In the rows, 100 means zero.
Each row is followed by its class; each block has classes of its own.
[98,103,92,99,129,123,124,83,86,83,93,94,89,119,107,91,107,118,70,105,97,114,85,104,100,89,95,93,118,99,87,115,95,116,101,92,98,81,109,96,87] | k_801
[99,92,81,118,109,99,100,107,98,109,76,129,94,108,115,100,123,107,117,105,111,95,99,103,78,120,60,96,103,103,95,119,99,100,88,106,67,102,104,98,98] | k_880
[102,101,86,88,114,116,114,55,89,101,109,103,79,110,112,61,99,115,63,92,93,115,63,102,121,71,135,88,112,110,63,109,79,127,112,93,101,69,136,90,87] | k_801
[101,91,73,120,115,118,109,79,100,101,110,116,111,111,96,81,102,120,96,92,91,120,89,106,96,98,99,96,126,102,89,104,89,126,96,84,68,80,96,107,81] | k_801
[97,102,81,105,111,105,112,86,91,123,90,86,92,99,110,88,123,109,80,91,106,104,92,104,100,102,85,94,97,105,89,107,100,117,104,87,112,87,104,94,99] | k_801
[108,106,102,99,104,103,107,115,83,76,84,101,71,120,115,101,106,109,72,95,116,111,77,104,100,84,88,102,107,96,89,114,93,89,102,101,91,88,122,96,106] | k_880
[103,86,95,98,113,109,118,102,82,63,95,109,62,125,114,93,103,113,63,93,122,125,70,102,109,69,97,103,112,94,88,115,86,111,103,102,83,80,135,81,103] | k_880
[100,102,101,84,131,116,119,94,77,68,85,72,72,112,112,88,100,115,38,98,106,124,80,96,110,74,94,97,96,93,69,131,84,118,102,82,120,76,127,97,106] | k_801
[98,81,108,103,82,88,102,113,93,87,94,80,88,102,94,92,72,106,83,77,108,116,97,99,119,74,128,101,99,96,95,89,99,92,112,96,108,90,84,106,87] | k_880
[94,92,91,105,105,122,114,97,89,80,103,113,83,122,108,98,102,114,88,101,110,120,78,103,97,81,102,108,118,106,83,113,83,109,104,96,72,86,122,98,91] | k_880
[94,87,91,101,117,114,116,90,78,67,101,105,68,127,111,86,96,112,63,94,103,135,69,111,114,65,115,101,114,93,67,115,94,108,106,89,87,71,134,97,87] | k_880

A new block, with new classes.
[112,107,55,102,93,95,105,97,81,82,100,83,106,108,91,88,101,101,115,91,101,111,116,106,98,93,87,103,93,102,106,83,102,94,107,102,107,113,98,107,102] | k_846
[83,100,92,104,94,89,101,102,105,102,104,92,94,106,103,66,100,106,83,110,94,118,122,109,95,99,94,95,110,103,124,92,100,94,126,100,95,103,96,110,88] | k_846
[98,103,109,93,94,111,103,101,92,108,100,98,96,96,95,105,92,103,97,91,98,88,87,118,98,87,108,93,81,108,95,101,97,98,98,106,94,101,102,85,92] | k_168
[92,101,86,106,82,100,92,97,78,99,98,90,99,108,101,95,96,100,92,89,99,72,122,86,104,98,93,94,78,101,111,100,101,90,118,105,101,96,97,119,90] | k_385
[80,103,96,112,93,108,95,102,59,98,101,99,90,120,102,130,76,99,93,87,106,72,99,93,97,93,90,113,84,106,105,109,102,90,95,102,100,111,107,104,105] | k_385
[95,98,98,111,109,98,94,92,87,101,101,105,98,116,99,116,98,89,105,93,103,99,119,90,96,104,100,102,98,91,98,93,93,97,100,101,104,91,96,99,124] | k_168
[127,109,77,84,104,95,100,95,99,89,97,93,112,110,95,80,92,97,117,89,96,122,142,106,99,96,98,105,88,90,110,76,94,101,111,103,100,97,79,95,102] | k_846
[116,99,105,108,90,101,101,110,100,101,93,94,96,101,97,74,104,82,101,91,100,60,93,75,104,86,103,87,107,93,112,98,100,104,108,97,92,98,110,101,96] | k_168
[98,103,95,96,92,102,99,99,75,102,101,100,93,105,92,107,84,94,99,98,100,84,123,88,105,95,104,96,85,98,108,75,103,92,108,99,97,87,96,103,101] | k_846
[78,96,92,108,97,107,100,102,76,106,104,100,97,88,97,125,104,97,98,93,97,75,105,85,106,99,107,96,94,106,98,100,101,91,96,101,96,101,94,124,105] | k_385
[101,102,84,101,95,106,96,95,78,92,102,102,97,105,97,86,101,90,94,124,96,85,127,82,95,104,99,105,107,96,125,92,98,92,128,95,102,97,102,111,85] | k_846
[101,97,93,103,94,106,101,93,79,110,91,104,106,96,101,105,93,94,101,100,91,69,116,76,106,110,102,106,94,93,106,97,94,95,100,98,101,86,107,109,108] | k_385
[86,104,130,104,82,96,113,114,110,104,100,93,111,89,104,71,111,99,92,96,92,85,98,80,105,93,103,90,111,109,106,104,108,104,111,90,61,84,106,103,90] | k_168
[88,100,93,98,95,105,96,109,114,105,102,114,108,93,102,83,98,90,103,100,93,84,119,61,107,98,116,99,114,91,79,99,89,115,83,93,104,58,95,93,104] | k_168
[91,99,90,96,91,117,96,93,70,119,98,93,88,94,98,125,84,93,92,100,94,54,121,89,107,88,105,88,73,108,107,108,104,95,115,94,89,94,88,96,82] | k_846
[69,108,81,101,98,104,91,111,56,96,98,88,91,89,110,136,98,109,93,82,102,77,111,88,104,101,91,101,98,104,98,101,106,85,99,108,94,113,110,118,110] | k_385
[83,97,96,101,93,107,97,108,105,103,97,95,109,98,104,101,97,106,98,98,93,98,100,103,98,95,96,93,99,105,97,110,110,95,100,94,91,86,94,102,96] | k_168
[83,94,71,96,100,107,89,92,72,101,103,98,95,109,105,111,99,87,115,98,92,108,150,85,109,102,93,107,92,99,89,69,90,104,89,101,93,71,83,99,118] | k_846
[101,101,87,104,97,102,98,97,70,95,103,98,90,112,103,121,93,99,98,95,117,76,117,89,97,93,99,106,100,103,110,93,100,95,99,101,109,112,112,110,105] | k_385
[100,105,99,105,95,91,96,100,100,98,101,105,96,101,110,101,100,101,96,103,97,105,107,100,98,101,102,101,104,98,104,101,98,87,105,94,99,103,98,103,111] | k_846
[99,94,94,100,86,93,102,100,80,108,101,99,119,94,109,91,100,108,99,95,101,76,100,85,103,97,100,97,105,98,100,98,95,95,120,105,104,105,108,99,103] | k_846
[108,95,104,108,95,119,103,112,103,93,99,89,44,104,108,87,104,106,98,93,105,88,89,102,97,112,95,96,106,100,101,103,107,101,109,104,96,104,104,103,84] | k_846
[94,104,75,98,93,110,97,100,78,84,103,83,92,109,97,104,98,104,98,88,100,104,124,111,104,95,94,90,85,96,114,81,105,95,111,102,78,104,90,99,94] | k_846
[91,104,97,104,102,102,99,100,77,101,99,98,91,112,109,108,100,101,93,106,98,90,107,94,101,103,96,96,101,107,101,102,95,88,107,104,102,106,110,105,105] | k_385
[90,112,95,111,97,111,96,128,27,84,100,71,78,106,106,131,96,106,89,67,107,34,70,96,97,85,76,73,69,116,120,106,121,76,115,115,91,144,130,102,106] | k_385
[94,96,109,105,103,102,103,97,86,104,101,104,97,107,107,111,102,97,96,105,98,81,111,89,100,110,99,103,106,100,108,97,98,94,96,105,108,111,111,108,102] | k_385
[95,100,103,110,98,109,94,112,58,94,103,92,85,159,101,132,97,102,96,75,107,70,93,82,101,87,93,85,93,105,103,94,106,86,103,106,101,115,112,97,106] | k_385
[123,106,96,97,78,90,106,127,105,86,102,84,97,99,98,41,94,107,97,99,97,87,110,83,105,90,90,84,93,112,131,91,103,113,131,108,96,105,104,101,78] | k_168
[78,105,88,103,103,108,99,102,72,104,98,99,94,84,102,136,102,103,94,93,78,85,102,97,102,97,105,91,88,100,99,99,103,83,97,105,95,102,95,103,110] | k_385
[115,95,92,112,85,94,90,113,91,87,98,87,87,108,103,62,103,106,100,96,93,92,119,78,102,92,96,90,129,106,117,92,116,102,127,104,105,101,99,105,102] | k_846
[137,103,89,93,104,93,95,95,104,88,102,93,97,105,86,82,94,101,105,107,104,120,62,105,96,91,85,99,82,77,100,73,93,107,94,109,103,116,97,97,108] | k_846
[93,101,115,98,94,102,103,119,89,93,101,90,100,98,100,101,103,101,96,81,103,66,64,88,96,93,91,91,102,118,110,115,109,96,107,104,97,122,120,109,109] | k_168
[138,100,110,90,83,99,102,113,102,111,101,104,99,86,97,78,98,93,98,86,92,54,86,67,106,96,109,88,96,107,107,111,93,113,94,101,12,98,110,96,96] | k_168
[124,102,82,98,99,105,101,98,79,90,104,96,80,103,96,107,90,100,96,81,101,88,99,107,104,89,98,78,77,100,110,95,93,98,105,105,98,114,91,109,98] | k_846
[93,102,92,95,94,100,100,101,81,97,96,145,84,110,105,118,100,98,101,88,100,92,106,99,99,98,93,105,93,114,103,87,109,97,103,98,108,92,103,108,98] | k_385
[88,105,85,111,87,99,96,116,49,86,105,78,120,108,97,113,89,106,93,81,100,62,119,83,104,88,87,83,86,107,120,81,112,78,120,108,95,122,103,111,95] | k_846
[149,106,80,93,73,85,109,109,105,89,113,93,107,105,92,12,96,88,109,89,95,71,137,49,107,88,94,86,106,104,143,64,93,126,125,101,96,95,105,104,91] | k_168
[106,107,87,98,94,99,100,107,98,96,97,96,101,98,98,86,98,95,99,92,105,92,110,91,107,93,100,94,76,96,97,89,122,111,98,96,98,86,90,94,97] | k_846
[95,101,87,107,98,112,92,100,87,102,111,93,101,110,107,94,99,98,104,100,99,74,132,77,109,101,97,104,106,106,120,105,94,92,122,100,101,91,109,117,84] | k_846
[84,93,104,101,92,102,100,106,81,112,101,101,97,98,104,114,92,94,93,91,103,63,94,87,99,101,91,100,102,102,112,107,99,89,103,102,105,110,109,106,98] | k_385
[81,102,75,106,94,101,97,110,71,96,102,97,95,106,100,114,90,100,99,78,96,80,117,76,120,92,94,97,108,99,86,81,85,95,85,114,101,87,114,102,109] | k_385
[83,107,85,117,97,108,94,126,35,83,106,78,78,115,96,126,96,110,89,66,106,52,104,89,107,91,79,84,78,110,106,99,123,74,100,112,93,136,120,111,114] | k_385
[105,99,117,94,89,104,106,153,113,113,103,100,100,88,89,68,103,92,88,87,106,54,68,84,103,87,116,77,97,111,113,123,108,112,115,105,86,94,117,89,86] | k_168
[116,93,85,102,94,94,106,91,127,111,97,114,115,103,100,71,93,89,108,115,97,117,146,82,105,115,106,107,114,79,96,79,78,117,87,103,119,74,92,105,108] | k_846
[89,96,93,103,108,111,92,99,50,99,103,97,88,104,90,143,100,103,101,89,107,81,96,98,98,99,91,103,88,102,89,96,103,91,84,109,102,107,109,100,108] | k_385
[130,109,94,93,99,94,106,99,70,83,97,97,104,109,92,70,91,94,104,88,103,100,99,97,105,88,100,110,70,80,100,85,96,100,96,110,99,111,103,88,100] | k_846
[77,98,92,131,99,102,98,99,86,102,93,100,103,109,107,115,105,97,100,97,98,99,113,86,105,97,99,105,110,98,86,89,97,97,95,94,107,78,94,102,113] | k_385
[88,101,79,101,94,108,95,106,66,98,100,92,90,106,80,121,95,101,95,90,101,71,117,84,103,91,93,98,93,98,108,95,104,86,105,109,100,141,96,106,110] | k_385

Next block, with new classes.
[127,103,98,99,100,93,99,100,102,115,88,101,97,111,112,103,96,84,95,90,91,100,87,90,97,90,97,105,98,100,95,107,94,105,89,105,94,101,105,101,99] | k_268
[109,95,98,100,109,97,105,91,101,103,113,97,101,86,93,102,101,106,95,95,104,90,98,98,110,124,96,110,102,110,90,86,89,101,104,108,103,108,99,107,88] | k_576
[112,101,94,96,104,93,111,87,104,108,103,99,87,83,96,102,93,107,105,94,97,85,97,100,109,121,101,108,98,100,92,88,86,91,100,110,103,106,105,96,92] | k_576
[109,96,98,99,105,97,109,81,100,100,104,105,96,91,98,104,97,103,95,99,94,93,93,93,97,106,97,102,101,109,100,89,93,100,105,107,101,101,93,99,103] | k_576
[104,98,95,100,95,90,103,96,102,100,108,101,98,100,92,102,97,105,97,98,94,94,98,89,105,115,96,104,103,101,86,92,94,103,99,106,106,114,91,105,92] | k_576
[132,108,97,100,106,114,107,100,109,110,87,85,98,109,102,103,107,84,87,106,92,112,77,93,83,95,97,99,97,105,90,100,96,108,99,103,97,113,102,99,101] | k_268
[131,96,102,97,105,88,107,104,108,120,87,105,102,112,108,104,89,94,89,102,86,93,72,98,103,90,110,104,102,101,94,92,98,105,92,108,102,103,89,95,101] | k_268
[134,103,92,98,112,104,115,96,108,109,92,95,98,93,96,108,99,88,93,103,92,93,79,84,90,112,99,102,97,110,95,87,87,101,97,105,103,108,102,105,97] | k_268
[105,94,100,102,108,102,104,95,102,98,109,103,100,99,99,101,96,104,99,99,97,97,90,103,97,108,93,102,102,105,89,93,101,88,109,103,103,104,102,98,104] | k_576
[94,105,94,103,111,106,100,94,96,101,113,99,88,91,95,99,96,96,106,99,102,79,112,110,104,121,87,96,103,105,93,109,69,95,104,105,102,112,108,103,98] | k_576
[113,105,96,92,104,101,98,101,101,97,98,101,102,104,100,99,96,92,95,110,98,107,103,102,100,108,96,98,104,103,87,101,88,97,104,98,103,106,107,102,101] | k_268
[101,98,98,101,89,98,102,100,101,96,103,93,99,98,93,104,97,122,96,104,92,98,101,91,110,110,104,99,106,103,89,99,101,102,102,109,104,105,89,94,100] | k_576
[99,97,106,99,110,95,96,95,107,97,102,101,102,92,89,99,102,102,99,98,96,94,105,89,105,112,92,101,95,107,102,100,98,99,101,102,104,108,96,110,95] | k_576
[98,106,96,101,96,91,106,95,98,95,113,103,100,100,89,101,97,107,98,107,99,98,105,93,107,118,95,100,100,104,90,102,90,101,101,104,101,101,97,101,98] | k_576
[137,110,88,102,99,112,111,94,109,105,91,100,99,93,91,107,104,95,90,104,89,95,92,72,87,114,99,97,101,111,90,92,91,108,105,104,105,123,95,106,102] | k_268
